Here is a tiny trained network, its code and every weight. The questions are about switching its units off for an input and a target symbol, where a switched-off unit gives its printed mean instead of its output.

import numpy as np


def w(rows, s, z=0):
    codes = np.array(rows[::2]) - 128.0
    scale = np.full(codes.shape[1], s)
    scale[-1] = z or s
    return codes * scale


def f(y):
    return y / 2 * (1 + np.tanh(0.7978845608 * (y + 0.044715 * y**3)))


def softmax(a):
    e = np.exp(a - a.max(-1, keepdims=True))
    return e / e.sum(-1, keepdims=True)


def log_softmax(a):
    a = a - a.max(-1, keepdims=True)
    return a - np.log(np.exp(a).sum(-1, keepdims=True))


def net(x, mask):
    ids = ['ΔΘΣΦαγηλξπτψ'.index(c) for c in x.split()]
    T = len(ids)
    res = E[ids] + P[:T]
    u = 0
    for l in range(2):
        r = res
        for j in range(2):
            rows = slice(3 * j, 3 * j + 3)
            q, k, v = (r @ M[l][rows].T for M in (Q, K, V))
            z = softmax(np.where(np.tri(T) > 0, q @ k.T / 3**0.5, -1e9)) @ v
            o = O[l][rows]
            res = res + np.where(mask[u + j], z, o[:, -1]) @ o[:, :-1]
        u += 2
        y = f(res @ A[l][:, :-1].T + A[l][:, -1])
        res = res + np.where(mask[u : u + 12], y, B[l][:, -1]) @ B[l][:, :-1]
        u += 12
    return log_softmax(res[-1] @ U[:, :-1].T + U[:, -1])


Q, K, V, O, A, B = {}, {}, {}, {}, {}, {}
E = w([
[76,69,73,161,112],'Δ',
[141,123,124,150,110],'Θ',
[128,160,136,187,141],'Σ',
[55,137,74,152,68],'Φ',
[157,153,151,150,107],'α',
[201,102,105,130,91],'γ',
[147,138,139,126,106],'η',
[104,193,95,225,145],'λ',
[89,217,136,161,91],'ξ',
[184,59,97,138,237],'π',
[168,45,49,49,92],'τ',
[133,153,78,4,127],'ψ',
],0.014)
P = w([
[114,114,229,161,140],'0',
[140,142,155,149,97],'1',
[163,164,126,143,82],'2',
[138,153,94,119,106],'3',
[103,154,43,121,145],'4',
[79,157,3,117,183],'5',
],0.013)
Q[0] = w([
[176,170,78,175,120],'L0H1',
[86,163,73,24,236],'L0H1',
[107,49,230,203,179],'L0H1',
[82,146,44,44,219],'L0H2',
[70,127,221,2,172],'L0H2',
[37,82,148,169,68],'L0H2',
],0.0093)
K[0] = w([
[149,139,122,60,128],'L0H1',
[186,143,66,143,122],'L0H1',
[133,49,212,156,167],'L0H1',
[139,152,48,159,148],'L0H2',
[9,112,164,214,118],'L0H2',
[159,170,176,215,130],'L0H2',
],0.013)
V[0] = w([
[118,58,124,11,138],'L0H1',
[126,65,72,219,171],'L0H1',
[89,206,163,98,207],'L0H1',
[47,171,153,144,163],'L0H2',
[2,86,31,87,84],'L0H2',
[178,65,116,68,142],'L0H2',
],0.0084)
O[0] = w([
[91,57,254,86,100,120],'L0H1',
[146,214,158,107,215,253],'L0H1',
[158,29,88,237,87,11],'L0H1',
[119,30,42,177,139,24],'L0H2',
[25,142,159,221,133,126],'L0H2',
[87,119,137,27,131,209],'L0H2',
],0.008,0.0032)
A[0] = w([
[86,45,173,149,88,81],'L0N1',
[116,155,197,190,37,55],'L0N2',
[86,121,158,221,115,47],'L0N3',
[184,72,111,149,128,44],'L0N4',
[200,64,217,106,113,44],'L0N5',
[168,185,209,196,2,98],'L0N6',
[154,160,126,41,65,114],'L0N7',
[86,183,30,121,58,107],'L0N8',
[111,81,114,119,117,2],'L0N9',
[163,216,201,235,160,152],'L0N10',
[209,71,92,152,211,140],'L0N11',
[66,134,66,63,133,59],'L0N12',
],0.0076,0.007)
B[0] = w([
[160,200,27,155,101,141],'L0N1',
[158,172,100,76,131,111],'L0N2',
[167,201,202,145,114,133],'L0N3',
[87,108,138,143,141,101],'L0N4',
[106,149,146,245,126,143],'L0N5',
[132,128,127,78,23,154],'L0N6',
[112,157,139,230,115,246],'L0N7',
[211,133,231,180,81,254],'L0N8',
[76,190,143,153,176,93],'L0N9',
[130,3,75,100,103,227],'L0N10',
[169,92,188,92,132,212],'L0N11',
[186,183,120,196,110,188],'L0N12',
],0.0062,0.0037)
Q[1] = w([
[78,110,190,176,162],'L1H1',
[140,87,167,126,106],'L1H1',
[168,7,254,79,133],'L1H1',
[213,64,143,20,16],'L1H2',
[64,146,165,209,159],'L1H2',
[213,163,192,109,104],'L1H2',
],0.0073)
K[1] = w([
[109,156,139,193,71],'L1H1',
[124,106,157,169,122],'L1H1',
[97,18,190,195,48],'L1H1',
[139,80,232,255,229],'L1H2',
[146,153,76,47,129],'L1H2',
[59,43,137,150,125],'L1H2',
],0.0081)
V[1] = w([
[101,149,183,54,73],'L1H1',
[172,69,190,75,229],'L1H1',
[104,33,112,61,78],'L1H1',
[98,92,23,153,214],'L1H2',
[17,136,179,215,198],'L1H2',
[164,231,142,255,100],'L1H2',
],0.007)
O[1] = w([
[78,123,155,86,119,134],'L1H1',
[103,253,40,103,98,255],'L1H1',
[52,59,81,106,135,88],'L1H1',
[123,114,74,254,193,60],'L1H2',
[39,174,202,166,210,122],'L1H2',
[187,168,211,170,114,158],'L1H2',
],0.008,0.0033)
A[1] = w([
[114,42,136,214,133,9],'L1N1',
[41,121,162,178,2,149],'L1N2',
[134,153,82,148,167,114],'L1N3',
[87,141,194,106,144,142],'L1N4',
[53,155,115,131,65,134],'L1N5',
[152,187,98,116,188,74],'L1N6',
[83,106,75,56,124,119],'L1N7',
[95,169,159,191,182,140],'L1N8',
[96,78,60,126,129,140],'L1N9',
[192,161,161,77,153,107],'L1N10',
[67,235,22,140,64,116],'L1N11',
[153,139,184,184,63,166],'L1N12',
],0.0086,0.014)
B[1] = w([
[191,171,254,52,96,134],'L1N1',
[140,89,122,117,207,209],'L1N2',
[154,180,117,175,117,160],'L1N3',
[103,122,75,118,115,184],'L1N4',
[143,136,97,122,175,185],'L1N5',
[137,78,144,143,148,163],'L1N6',
[179,119,229,164,102,167],'L1N7',
[121,165,96,87,59,203],'L1N8',
[151,156,107,118,161,149],'L1N9',
[130,135,173,210,135,195],'L1N10',
[161,57,190,124,191,255],'L1N11',
[48,91,136,143,116,213],'L1N12',
],0.0077,0.009)
U = w([
[79,163,76,211,172,254],'Δ',
[155,126,53,133,93,120],'Θ',
[161,128,2,168,113,125],'Σ',
[123,98,194,224,133,68],'Φ',
[163,131,47,123,48,124],'α',
[162,193,162,125,25,134],'γ',
[146,126,70,135,60,117],'η',
[177,124,102,237,100,75],'λ',
[169,74,150,203,81,55],'ξ',
[205,147,132,124,201,130],'π',
[81,153,163,72,127,89],'τ',
[108,8,90,140,150,132],'ψ',
],0.0065,0.0078)

Each question gives the input, a string of symbols that net reads in full, and the target symbol t.
The units are the heads (3 rows each of Q, K, V and O) and the neurons (one row each of A and B). Each row of codes is followed by its name. A weight is (code - 128) times the scale printed after its matrix; where a second scale follows, it is the last column's (O, A, B and U).
mask holds one flag per unit, layer by layer, with each layer's heads first. A switched-off unit (its flag False) gives its mean, the last column of its rows in O or B, instead of its output. The means were averaged over made-up inputs and are rounded, as every weight is.
A unit's drop is (log p(t) with every unit on - log p(t) with that unit switched off) / (log p(t) with every unit on - log p(t) with every unit switched off).
The circuit of an input: a set's keep is (log p(t) with only the set's units on - log p(t) with every unit switched off) / (log p(t) with every unit on - log p(t) with every unit switched off). Starting from the 12 units with the biggest drops (on a tie, the unit counted first), units are removed one at a time, each time the one whose removal leaves the highest keep (on an exact tie, the one counted first), for as long as the keep stays at least 0.8.
units of the circuit, in order: the units of the circuit, biggest drop first
most important unit: the unit with the biggest drop
k most important neurons: the k neurons with the biggest drops, biggest first
top k neurons in layer l: the k neurons of layer l with the biggest drops, biggest first
heads that matter: for each layer, one digit per head in row order, 1 if its drop is at least 0.15 and else 0, layers parted by /
input ψ Δ Δ τ λ, target τ: units of the circuit, in order => (L0H2, L0H1, L1H2)
input τ Δ ψ Δ Δ λ, target ψ: units of the circuit, in order => (L0H1, L1H1)
input λ Δ Δ, target λ: heads that matter => 11 / 11
input ψ ψ Δ Σ, target ψ: heads that matter => 10 / 10
input π Δ ξ, target π: most important neuron => (L1N11)
input π λ Φ, target π: units of the circuit, in order => (L1N11, L0H2, L1H1, L1N5)
input γ η τ, target τ: units of the circuit, in order => (L0H1, L0H2)
input π ξ ψ γ, target ψ: heads that matter => 10 / 00
input Δ Δ Δ Δ, target Δ: units of the circuit, in order => (L0H2, L1H2)
input Φ Δ Δ α λ, target λ: units of the circuit, in order => (L0H1, L1H1, L0H2)
input γ Δ λ γ, target γ: units of the circuit, in order => (L0H2, L1H2, L0N5)
input α Θ α, target α: heads that matter => 11 / 01
input π Φ Δ, target π: 2 most important neurons => (L1N11, L0N11)
input π π λ, target π: most important unit => L1N11
input Δ π γ π, target Δ: units of the circuit, in order => (L1H2, L0H2, L0N8, L1N11)
input Σ γ π λ, target π: units of the circuit, in order => (L1N11, L0H2, L0H1)
input π π τ, target π: heads that matter => 00 / 11
input π Δ η, target π: 2 most important neurons => (L1N11, L0N11)
input τ γ Δ, target τ: units of the circuit, in order => (L0H1, L0H2, L1H1)
input ξ α γ, target ξ: most important unit => L0H1
input π Δ Σ ψ α, target ψ: heads that matter => 10 / 00
input Δ Δ Δ, target Δ: units of the circuit, in order => (L0H2, L1H2, L0H1)
input Δ Δ Φ ψ Θ, target ψ: units of the circuit, in order => (L0H1, L1H1)
input α γ Θ α τ, target τ: heads that matter => 11 / 00
input ψ Σ ψ α, target ψ: heads that matter => 10 / 10
input π ξ ξ π ψ, target ψ: heads that matter => 10 / 00
input λ Δ Σ, target λ: units of the circuit, in order => (L0H1, L1H2, L0H2)
input π π Φ Σ, target π: top 2 neurons in layer 0 => (L0N11, L0N8)
input Φ Φ Δ γ τ Δ, target τ: heads that matter => 11 / 00
input ψ Δ Δ, target ψ: most important neuron => (L1N2)
